Rows near named flat spaces through zero:
zg-cq: [  69 -115  -42  146   49   16 -156  -79   32 -139   -1  272  156  -64
  -43  298  137   14   27  136 -235    3 -164  202 -189]
mf-tr: [ -79 -176  347 -288 -132   13  119 -214  372  421   74 -147 -149  -84
  108  -75    6  316  339    9  325 -235  691 -320  166]
zj-dn: [  28 -101 -226  266  122  -81  -47  174 -110 -100  197  -21   -5  -21
 -187  120  -15  -98  -24 -132 -399  106 -266   80  -28]
zg-cq: [  51  189  -73   69 -115  142   13    3    4 -404 -229   57  182 -156
  147  186  -16    4 -301  267  142  -73 -355   93 -234]
zg-cq: [ -95  -37  365  131  124 -106 -177  -35  129  150 -334  -53  -32   38
  -69  131   82  -39   58  -95 -195   48  376  -53  356]
hz-jg: [ -12  -46  213 -423  -82   67  191 -117  124  300  -97 -315 -100   66
  192 -364  -72   92  152  125  496 -137  477 -425  165]
hz-jg: [-147 -136   78  171  245 -176   16  170 -106  269   66  -92 -167   85
 -232 -121   22 -152  108 -377 -414  120  282  -56  354]
zg-cq: [-160  374  -34  404  198 -101  -61  371 -188 -389 -426   76   48 -187
   33  129   76  -19 -309 -118 -237  209 -303   96  -59]
mf-tr: [  32  -53   86  268   28  -38 -232  -39   94 -124  -21  122   30 -148
 -177  298    3  -89 -145  -94 -352  -39    4  238  112]
zg-cq: [-119  398  -96  247  197  -60   54  416 -317 -283 -292  -22   55  -19
   45 -218  -91 -148 -382  -91  -63  207 -398  125  -15]
hz-jg: [-246  299  421  129  -37  -37   18  118  238  111 -237  -28  -81 -149
  128  -61 -132  259  -46  -91  170  -35  320   56  260]
hz-jg: [ -76 -180 -151  172  155 -106  121   96 -267  103  118  -31  -26  293
 -286   39   83 -340  -33 -318 -437  109 -174   74  165]
hz-jg: [ -40  120 -110  126  146   -3  104  291 -189  -80  -23 -108   67   64
   24 -242 -149 -100 -146   50  -53  129 -297   36    6]
zj-dn: [ 172  -20 -117   41 -328  125 -177 -257  235 -176  342  193   72  -88
  -24  349 -118  136  -14  154   55 -128 -285  348 -203]
zg-cq: [  95   80  366 -240 -132   23 -177  -96  387  228   50 -216 -130 -246
  145 -296 -298  283   54  120  452 -191  542 -133  208]
mf-tr: [-52  34  76 -98 -89  29  50 -85  75 109   6  50  -6  92  96 -11  16 128
 150  59 171   6  67   0 -13]
ld-pm: [ 148 -101    0 -174 -167   38  -90 -242  131   48  152   57   23   35
   -5  104   11   63   62   76  178 -128   11   48 -120]
mf-tr: [ -28  -36  -79 -295 -156  192  280 -177  -37  -67 -117  -53   11   -4
  188  -39  103  -33   27  198  285 -121  109 -260  -96]
hz-jg: [ 125 -166 -263  217  124    9 -261   -2 -204 -157  100   32   -5  114
 -214  118  -14 -368   43   10 -578  268 -197  150  185]
ld-pm: [ -85   45   -1   29   35  -29   72   55  -53    1 -151  -45    0   99
   49   44   91   21   72   -8   -4   97  -37 -110    6]
zj-dn: [ 128    1 -231  558  251 -202 -397  366 -245 -122  248 -246  -90  156
 -460  -43 -347 -469 -250 -341 -783  362 -445  340  450]
ld-pm: [ 145 -283  -62  -48   15   -6 -141 -172    7   98  110  -51   17  180
 -130  117   54 -152  176   61 -195   45   26  -46   85]
zj-dn: [ 210    5 -100 -143  -89   81 -146 -113  -54  -69   80  -58   59  132
    0 -130 -156 -168  -99  173  134   20 -189  102    0]
ld-pm: [ -30  -54   49  285  144  -85 -152   50  -57  -70 -176   81   98  123
 -142  268  108 -147  -36  -52 -389  135 -161  151  100]
ld-pm: [ -34    6  -82  133  204  -56   97  462  -37  190  228 -505  -88   81
   33 -507 -410   58  164   93  -69  240  -88 -240  266]
zj-dn: [-174  377   59   63 -136   62  209   85   77 -323 -320  224  136 -266
  281  229  148  345 -227  101  368 -138 -235   56 -429]
ld-pm: [ 201  101 -430  -46 -329  180  -30 -167   21 -457  376  314   70 -311
   58  268  -22  126 -191  142  161 -168 -487  296 -565]
mf-tr: [ -83  265 -165  150  315 -110   77  580 -374   25   21 -387 -150   85
  -32 -704 -363 -233 -173 -175 -125  340 -163 -101  318]
zj-dn: [ 199 -334   84 -541 -531  127    4 -622  578  369  543  -13 -125  -35
  129  229   21  518  552  190  602 -378  448 -215 -222]
zg-cq: [ -13  307 -272  241  221 -110  -39  336 -342 -450 -285  196  119 -153
   33   69  185  -44 -328  -79 -126  176 -529   95 -408]
zg-cq: [ -60  109   76   42 -202   10   -5 -225  149 -223 -172  344   56 -213
   33  521  294  190 -137 -104  101 -214  -20  150 -310]
ld-pm: [ 100  -84 -148 -155 -210  -74  -73 -236   78   75  218   11 -125  125
  -64  248  154  131  229 -167  120   -7  -17  -88 -160]
zg-cq: [ -78 -177  374 -136 -143  -71  -26 -234  446  376   89 -100 -208 -174
  -10  152   58  345  319 -164  145 -236  726 -247  206]
hz-jg: [-140  419  148  231  111    5 -160  218 -150 -253 -606 -133   -4   66
  126  -83  -96 -184 -207   69  -92  337  -68   20  362]
ld-pm: [  95  -99 -195   93  164    9   10  268 -100  -18  152 -324   24   40
  -17 -262 -238  -99   36  177 -155  154 -212 -155   83]
zj-dn: [  66 -156 -153  -23   -2  -13  -32  -38  -55   94  271  -51  -89   88
 -127  -50  -47 -105  128  -88 -163   58   11   -2   83]
mf-tr: [  18  -47  -56  -95 -107   77  131  -29   44   62  246  -62  -34  -31
   -1 -129 -145   12  -20   12  114 -119   10   18    3]
mf-tr: [-113  179   40  -32  -67  116  102   72  -12    4 -122 -166  -41  109
  181 -209 -175    4   78  175  142  157   22  -79  222]
zj-dn: [-203  385 -224  211  157  -80  301  468 -380 -280 -248  -88   23   25
   61 -162   20  -84 -350 -201   12  169 -498  -38 -162]
zj-dn: [ 164  -75  169 -120 -235   94 -230 -380  271  -73  -47  125   61 -112
    3  309   35   41  -57  147  144 -221  155  120  -31]
zj-dn: [ -55   38 -395  117  127  -39  241  276 -308 -193  122   27   19  -22
  -33  -41   95  -58  -92 -120 -152   97 -422  -50 -302]
zj-dn: [  92  -21  -39 -287  -81  -72   91  -40   41  135   69 -244 -102   30
   50 -138   26  133   60  -82  383 -110  104 -335 -132]
ld-pm: [-183   43  264 -295 -253  182  323 -240  309  149  -96  195   77  -96
  364   72  133  460  249  293  559 -257  303 -116 -237]
zg-cq: [  94 -110   18 -177 -189   58  -62 -269  194   58  175  131  -16  -77
   38  152   61  170  155   75  170 -151  147   17 -148]
mf-tr: [  15  111   55   72 -215   67 -104   -2  281  -15  244 -153 -143 -218
   35   -8 -316  201   32   27   86  -45  118   63  177]
hz-jg: [  68   11   27  233   18 -140 -322   51  139  -14  161  -19 -131 -168
 -178  155  -96   71   13 -216 -264   60   73  127  133]
hz-jg: [  11  143  -67  182  -28   27 -110  105   69 -241   52   76  -20 -324
   19   88  -98  107 -133   14  -89  -10  -80  127  -80]
hz-jg: [-108   58  218 -142  -79  -23  189   30  209  222  119  -69 -109 -205
   79 -191  -93  281   -2 -130  337 -251  350 -109   -1]
zg-cq: [ -30   83   70  -34 -167   89   39  -77  132   -5   77   25  -15  -64
   67    5 -119   95  -30   55  156  -92   39  102   31]
mf-tr: [ -75   58 -144   20   86   19  196  144 -238  -78  -66  -23   33   94
    6 -129   27 -160 -120  -38  -45   68 -196  -26  -37]
ld-pm: [ -61 -175  214    2  234  -84   27  133   29  285  -78 -267  -79    9
  -65 -258  -65  -74  105  -59 -143   12  415 -263  345]
zj-dn: [  55   15   57 -264 -168   -4   36 -138  112  172  101 -147 -106   73
   57 -122  -57  114   90  -39  359  -95  169 -151   14]
ld-pm: [ 155 -273    6 -225 -172  129  -18 -309  212  127  255   77   83   31
   46   99   -1  112  225  274  156 -174   86    6 -136]
zg-cq: [  52 -196   54   97  -73   75 -159 -241  111  -51  -40   93   67   60
  -94  354   77 -128   80  115 -276   -4   42  116  136]
ld-pm: [ 182  224 -181 -121   11  -39  -95   37 -300 -265 -201  -40   63  105
  -26 -140    9 -284 -427  -69  204   31 -379   54 -171]
ld-pm: [ 159 -173   75    3    0  -75 -281 -119  108  136  154 -147 -116   11
 -206   12 -113 -133   35 -127 -178  -14  231    6  279]
mf-tr: [ -47  -25  284    2  120  -59  -70   99   85  316 -112 -313  -46  234
   10 -284 -207  -34  159   60    9  140  251 -132  442]
zj-dn: [-192 -134  239  -64   30   95  227 -136  133   53 -357  136  118  -74
  183  228  305  150  176  211   44 -131  321 -219  -66]
mf-tr: [ 230  -67  -58 -330 -319  103  -32 -167  296  195  579 -234 -129  -87
   67 -278 -386  245  139  141  477 -205  112  -50  -34]
mf-tr: [-270    5  309    5 -157  104  209 -178  210  187 -203   99   56  203
  157  227  104  175  256  131  100  -19  195   20  166]
mf-tr: [ 109  -25 -118  171  127 -137 -162  144  -67 -117  114  -24  -39 -178
 -200   46  -21  -85 -204 -226 -237  -23 -112   64  -60]
hz-jg: [   1  -68  -30  -19   59  -28   58   81  -14  109  180  -57  -55  -48
  -52 -167  -80    4   19  -78  -29  -37   77  -30   30]
hz-jg: [-102 -115 -245  388  318  -32   66  398 -268  -46  229  -90  -57  -51
 -214 -200 -173 -286  -34 -138 -674  234 -148   89  258]
hz-jg: [  45    1  210  260  -37 -143 -463 -106  266   51  -13   42  -91  -16
 -150  363  -18  113  164 -131 -286  132  158  179  254]
zg-cq: [-212  204 -144  196  251 -100  301  547 -241    4    1 -230  -57   -9
   57 -384 -137   51  -60 -135  -59  195 -222 -161    8]
[  82  -67  212  -73  117  -58 -195  -54   84  112 -205  -40   47   21
   30  -49   43   17   73  116   47   13  223 -101   79]	zg-cq
[ 161  -60  -49   -8  -54  -51 -170  -92   49  -86   78  -43  -36 -107
 -133  133    0  -62 -141 -112  -33 -106   -9   15  -42]	mf-tr
[ -39  399 -440  241  299 -156  112  612 -536 -374  -23  -39  -34 -143
  -54 -377  -77 -177 -468 -307 -125  231 -601   61 -267]	zg-cq
[ -84   30  322  182  107 -155 -242   90  174  291  -14 -110 -125   81
  -97  -75 -156   80  175 -161 -177  150  312   73  431]	hz-jg
[ 120  -27   58 -159 -211   72 -175 -280  164   28  101   40  -66  -20
    6   76  -55   22   69   54  138  -75  179   67   73]	zj-dn
[  65  -11   92  103 -199  108 -229 -220  211 -103  213  171  -80 -280
 -134  177 -175  -65 -154  -67 -174 -166  204  350  202]	mf-tr
[ -24   69   89 -102 -118  223   82 -144   69 -161 -227  118  155  -67
  226   41    1   17  -59  378  198  -82    3   41  -63]	ld-pm
[ -67   14  146  178   46   96 -174  -51   24  -14 -227   93  115  217
   65  100  -48 -107  171  289 -252  261  -33  189  287]	hz-jg
[  97   71   46   49 -121   23 -305  -65  108   21  155 -202 -212  -38
 -111 -116 -324 -139  -12  -86 -119  106  212   99  459]	ld-pm
[ -35 -268 -196 -145 -145  150  276 -199  -39  123  301   59   15  217
  -12   70   68  -68  253   93  -46  -42  -57  -22  -50]	zj-dn
[ 103  -86  158   60 -206  132 -223 -281  246  -38   30   50   89   54
  -38  270 -134  -58   -3  216  -67  -70    4  255  190]	mf-tr
[ -45   67 -217 -211 -417  314  336 -241  102 -178  214  180   89  -22
  274  152  -12  216   97  340  396 -150 -264   79 -352]	mf-tr
[ -10 -406 -393  290   22  137  163   35 -114   -6  578   75   84  175
 -230  170 -111 -233  205   98 -653  109 -404  255   55]	zg-cq
[ -88  207   18  121   83  -98  -57  211  -50  -19 -110 -110 -113  -34
   28 -113  -62   61    4 -131  -31  177   21  -64  119]	mf-tr

Rows near named flat spaces through zero:
zqzz: [-252  -52   -9  -39  -49   88   -3   42   29  187  -27   15  121  183
  -26  -23   33  157  -37  193  -25   34   39 -125   64]
gdnc: [ -81  434 -102  135  170  166  -86 -152 -142 -228  446  -51   69  250
 -148   14   72   62  243  -24  201  -61 -159  199  431]
zqzz: [-173  463  354  375  410 -363   86 -183 -315  256  233  -79  364   90
   -1  -64  204  273  377  163  159  170 -140  122  147]
fdzm: [-223  199  223  149 -153  -57 -346  279 -463  698 -188 -300  189  121
  380   12  234  349   63  404   43  412  370  -95   71]
nbcr: [ 296  284  372  154    6 -218 -376   82 -432  288 -252 -298  -63  -68
  536   28   98   44  103    8  186  356  240  -71  -22]
zqzz: [-194 -294  -49 -205  -87   84  136  133  141  269  -31  192  -44   35
 -141  -84  -33  153  -88  230 -179  -14  -26 -230 -139]
gdnc: [ -99  137  134  -42   78 -225 -522  146  -70  552  -86  -82  131  332
  514  136   41  198  199 -160  244  270  -70  -14  159]
zlsq: [ -68   -3   -5  -34  -33   -7 -197   82  -45  160 -203  -87   91   97
  199   48   18   28  -97  157  -75  214  184 -160 -164]
zlsq: [  -4  260 -297  -19  162  319   76 -237  142 -674  556  139 -101  242
 -371    7  -16 -132  154 -268  190 -347 -318  291  445]
zlsq: [ 128  269 -144  -36  214  255  113 -168 -143 -467  417   11 -164   97
 -237    5  159  -62  153 -120   51    2  -56  177  228]
fdzm: [ 152  145  -74  -38  271  134   96 -117 -108 -401  430  100 -191  143
 -168   31   38 -121  194 -213   76  -80 -117  246  238]
gdnc: [ 241  196  -87  -25  186  227   45 -154   66 -989  328  263 -332  112
 -235 -130  -14 -319   -6 -147  145 -398 -145  187   22]
fdzm: [ 209  144  286   51  143  -90   30  -90  -75 -105  140  163 -207  -16
  -18 -183 -121    7  150   49  171 -164 -228 -126   52]
fdzm: [ 108 -259  274   -4 -121  -95   26  194 -112  246 -105   97 -208  -76
  121  -92 -170   -2  -17   89   22 -131   59  -61   -3]
fdzm: [-110   -3  742  218  277 -424  208   77 -344  568   40  222   30   63
   73 -294  -19  335  269  459   99  -15  -96 -206  -35]
zqzz: [-164  139 -109   90  -87 -190 -419  -37   90  566 -395 -348  478   61
  376  213 -138   96  -78  120  -74  434   94 -299 -140]
fdzm: [  78  625 -215  119  475  324  258 -410 -127 -932  888  145 -117  209
 -584  -84  188  -82  362 -144  192 -253 -358  380  463]
fdzm: [ 227   77 -143  -49 -206  243 -243   57 -173  -67  -32 -277 -174   -8
  193  152   -9 -122  -45 -188   73  129  216   87  245]
gdnc: [-261  -14  185   12  161  -62   61  182  -21   58  433  459 -119  272
 -199 -233    0  198  242  182  165 -399 -311  156  170]
nbcr: [-357 -312 -328 -169 -167  284  253   11  364 -223  -82  181  114   64
 -375  -62  -17  -13 -323  274 -288 -180   62 -166 -227]
zlsq: [  71   78  273  113   45 -153  -26   22 -159   89  -89   -4  -22  -47
  126  -96   16   47   43  125   72   23   41  -70  -72]
nbcr: [-193  -22  206   20  210 -281   39   -2  141  239   51  285  127  119
  -29 -139  -68  170  130  156   40 -101 -292 -141 -144]
zqzz: [ 210  -40 -131  -30  -51   -2  -10  -30   48 -303 -165 -115  -65 -196
   76  107   85 -222 -133 -267  -56   60  145  148 -177]
gdnc: [  72   13  203    6  141 -358 -120  -26  -31  358 -418 -122  192 -121
  338   47   69   62  -46   88 -126  440  126 -294 -472]
gdnc: [  31 -188  -53   42 -176 -192   53  101  -18  541 -134 -217  121 -313
   95  171  -23   63   42 -212  -94  164   41  148   50]
zlsq: [-246 -153  125  -70   14 -119 -118   50  178  419 -115  136  150  263
  127  -31 -188  168   10  148   42  -18 -154 -273   18]
zlsq: [ 323  315  -40   80  122   22  140 -293 -109 -145  298 -202  -87 -215
 -126   82   60  -26  266 -409  165   60 -228  195  376]
zlsq: [-409 -389  -81 -186  -72 -101   77  126  346  624    4  199  193  174
  -65   45 -110  263   48  -49  -46  -80 -268  -72  120]
zqzz: [ 197  220   25   27   66  141    7   -6 -253 -354  234  -35 -238  -19
  -38  -31  218  -57  113 -137  131  -26   68  251  168]
zqzz: [  78 -458  291  -52 -128 -281   45  351  -94  477 -342  152 -153 -248
  196  -98 -150    1 -140  274 -229   38  209 -181 -472]
gdnc: [  -5  -52  182   47   17 -157   21   24  -53  143 -153  -35   50  -33
  135   -7   74   49    5  -32   38   63   60    8  -54]
zqzz: [ -42   28  -72    3  174 -113  204 -197  198  -84   83   74  141  -73
 -190    8   17    8   63 -119  -49  -17 -223    9  -74]
nbcr: [-523 -154 -210 -166  -61  137   -2   70  254  249 -142  109  303  268
 -122  -29   77  235 -191  414 -231  124   60 -324 -228]
zlsq: [  79 -537  -82 -142 -155   28  494  102  187  -75    6  220 -231 -363
 -345  -58  -95 -129 -145 -100 -249 -287  -19  119 -164]
zqzz: [-104   -3  -99  -77 -159  264  -50  197 -170   67  159    3 -144   86
  -74  -37  123  115    2  162  -15  -10  138   66  164]
nbcr: [ -63 -264    3 -124  150  -27  322   45  224 -306  278  472 -204   22
 -339 -158  -29  -60   44  -80  -25 -425 -275  172  -84]
zqzz: [-323 -292    1 -122   70 -108  146   89  264  251   40  315  110  151
 -148  -73  -73  147    2  126  -97 -149 -200  -90 -117]
zqzz: [-366  -28   28   14  264 -131  213   66   86  100  452  388   95  213
 -309 -116  105  219  266   47   51 -263 -344  256  127]
nbcr: [ 131  -17  376  165   -2 -100  107   65 -238  -14  -26   80 -161  -97
   18 -191 -101  -18   15  249   57 -167   75  -59  -33]
fdzm: [-279  130 -163   51  115 -139   65 -147  205  216   70  -25  374    7
 -141   62   96  183  102  -27  -44  107 -226    9  -12]
nbcr: [  -1   18  247   15  140 -113  164    7  -67  -56   20  205  -88  -50
  -89 -208  108   94   37  218  -12  -58  -51 -114 -221]
gdnc: [-286  -69   14   32 -105   -4   -4  120  -62  522   41  -61  178  102
   -3   28    8  253   79  155  -10   67    7  -11  216]
zlsq: [  88  -94  551   91  -79 -353 -185  213 -360  858 -363 -192    5  -61
  528  -11   -6  247  109  120  112  324  192 -203   17]
nbcr: [ -56 -214  195   21 -210 -178 -125  317 -115  377 -288  -10  -30 -106
  265  -32   83   88  -83   84   -4   30  211   46 -168]
fdzm: [  85  412  237  154  304  -78 -110 -160 -296  -44  131  -88   57  166
  116  -46   80   74  200  152  128  213    2  -98   71]
zlsq: [-405  225 -344   14  -58  164 -226    1   84   60  -51 -148  386  212
  -31   86  176  147 -112  281 -125  233  132  -94  -98]
fdzm: [  14  212  297  109   83  -82 -111   -1 -316  245  -85 -153   50   87
  223  -46  133  169   99  195   95  257  150 -140   49]
gdnc: [-294  -10  105  -14  -14 -245 -389  214  -96  911 -172 -159  307  260
  442  162   46  330  148   46   65  390   47  -88  108]
zqzz: [-238 -288   -4  -68 -104    1   58  106  199  229  -49  180   63  116
  -80  -53 -199   69  -83  169  -69 -185  -84 -135   -9]
zlsq: [  34 -215  284    9  -61 -229  193  113 -155  573 -212  -53   -2 -268
   87  -54   47  190   26  137 -123  199   99 -154 -156]
nbcr: [  67    9   32   -3   66   66   50  -16  -52 -177  142   76 -121   61
  -66  -33  -38  -63   42  -20   41 -108  -27   62   93]
fdzm: [-109  138 -103  -28 -190  128 -220  154  -73  124   -7  -76   -9   22
   67  -21  172  148  -14  103   55   66   76   10   45]
nbcr: [ 156  -44  263  122   20  -69  208   19 -166  -86   78  103 -184 -162
 -103 -158  -82  -45   47  116   28 -201   -7   33    6]
nbcr: [-256 -328 -597 -303  146  320  378 -117  598 -615  598  481  -83  254
 -657   72 -119 -185   25 -421  -84 -556 -470  386  255]
gdnc: [-147 -112 -226 -194  -83   85 -176   19  249  269  -29    3   90  179
   60  120 -128   75  -21  -93  -18   76 -133 -149   98]
gdnc: [  55   87  131  119  105 -123  198 -128  -59  -56    8  -27   58 -155
  -91  -55   81   22   57    3   -1   13  -37   26  -50]
fdzm: [-158 -197   16  -52   31 -266  -95   32  231  239 -454   11  283   -1
  217   57  -28   -1 -204  119 -194  220  104 -258 -510]
gdnc: [ 231  781  197  200  124  142 -448 -225 -438 -189    5 -360   10  188
  304  -54  129   73  126  249  273  361  141 -286  170]
nbcr: [ -62   16   39   39 -198   52    9   74 -110   65 -291 -167   65 -160
   61  -53  223   90 -181  225  -95  167  291 -115 -210]
zlsq: [ 214 -146  -46  -65  105   13  419 -111  108 -380  231  208 -244 -269
 -357  -77   -8 -152   42 -219  -74 -252 -189  175  -51]
[ -87   58  -54  -63   32 -118 -281   79    6  351  -14 -106  123  162
  276  172  111  124  141 -267  126  212  -51  127  155]	zlsq
[ 275   21   29 -103  176  137   -9  -23 -142 -325  237  104 -324  120
   -5    1  -87 -180   85 -113   42  -44    0   55  103]	nbcr
[ 184  -77   71  -20  106 -149  162  -90  135 -264  -19  137 -114 -171
  -58  -45    0 -138    1 -231   23 -142 -141   85 -160]	gdnc
[-260  -18   -5  102 -116    4   44  122  -48  176  -10    4  152   -9
  -94  -64   75  142  -40  268  -64  -49   85   31  -26]	fdzm
[ -93  -88 -177  -96 -114  122  -63   31  117  128   20  -27   32   79
  -22   77  -82   28  -32  -44  -25   -1  -36  -32  128]	gdnc
[  68  -96  -24  -26  -43   96   87  109 -105 -171  117   45 -182  -39
  -66    0   82  -78    1 -101    2 -113   98  236   78]	zlsq
[ -53 -142  393   90   19 -191   74  198 -160   99 -129  205  -94  -13
   77 -216   29   68  -34  313    5 -137  113  -59 -235]	zlsq
[  99   39  -36  -15  -66  179   39  -60  -34 -356 -115  -58  -90  -48
  -43  -48   54 -120 -175  107  -62    8  187 -100 -131]	nbcr
[-141  -89  206   57   80 -345  112   17    3  585 -149  -15  233 -121
   81   -6   58  239  104   70  -65  197  -78 -107 -140]	gdnc
[-111 -144 -418 -110 -261  216 -201  114  146  -96 -336 -186  147  -23
   77  168  -17 -167 -377  148 -304  204  376 -117 -342]	zlsq
[-368   54  160    8  128 -100   -4   46   29  439  231  203  156  305
  -65 -112   25  359  239  175  147  -81 -292  -66  244]	gdnc
[ 358  -70   59  -61   35  -25  -36  -50   -7 -196  -16  -10 -248  -79
  130   63 -148 -226   16 -316   81  -50  -30   60   53]	zlsq
[ -14 -509 -110 -157 -235  129  313  185  275 -280   34  347 -292 -167
 -312 -124 -135 -164 -201  -67 -112 -518  -63  153  -99]	fdzm
[  94   93  -52   27 -124   36 -221  -13  -33  -47 -239 -227   50  -26
  226   96   21  -85 -119  -60   27  158  183  -48  -45]	nbcr
[ 244  221 -185   82   23  180  119 -203  -15 -617  158  -79 -112 -188
 -228   -2   17 -239  -42 -116  -11 -114    1  143   14]	zlsq
[ 341  400 -103   18 -144  285 -550   -9 -312 -271 -223 -407 -133   66
  398  111   -9 -199 -161  122   43  367  415 -217  -45]	gdnc
[ -10 -220   61 -178   71 -119 -185   86  253   -9 -113  257  -88  228
  195   -3 -166  -82  -45 -139   77 -133 -148  -93 -131]	zqzz
[  97  866  168  323  221  -13 -361 -200 -471  100  439 -308  105  190
  156    9  164  237  486  -31  444  200 -191  147  612]	gdnc
[  28 -367   44  -52  -87   57  300  108  108 -323 -101  278 -199 -159
 -236 -177 -134 -186 -255  248 -223 -310  115  -76 -362]	zlsq
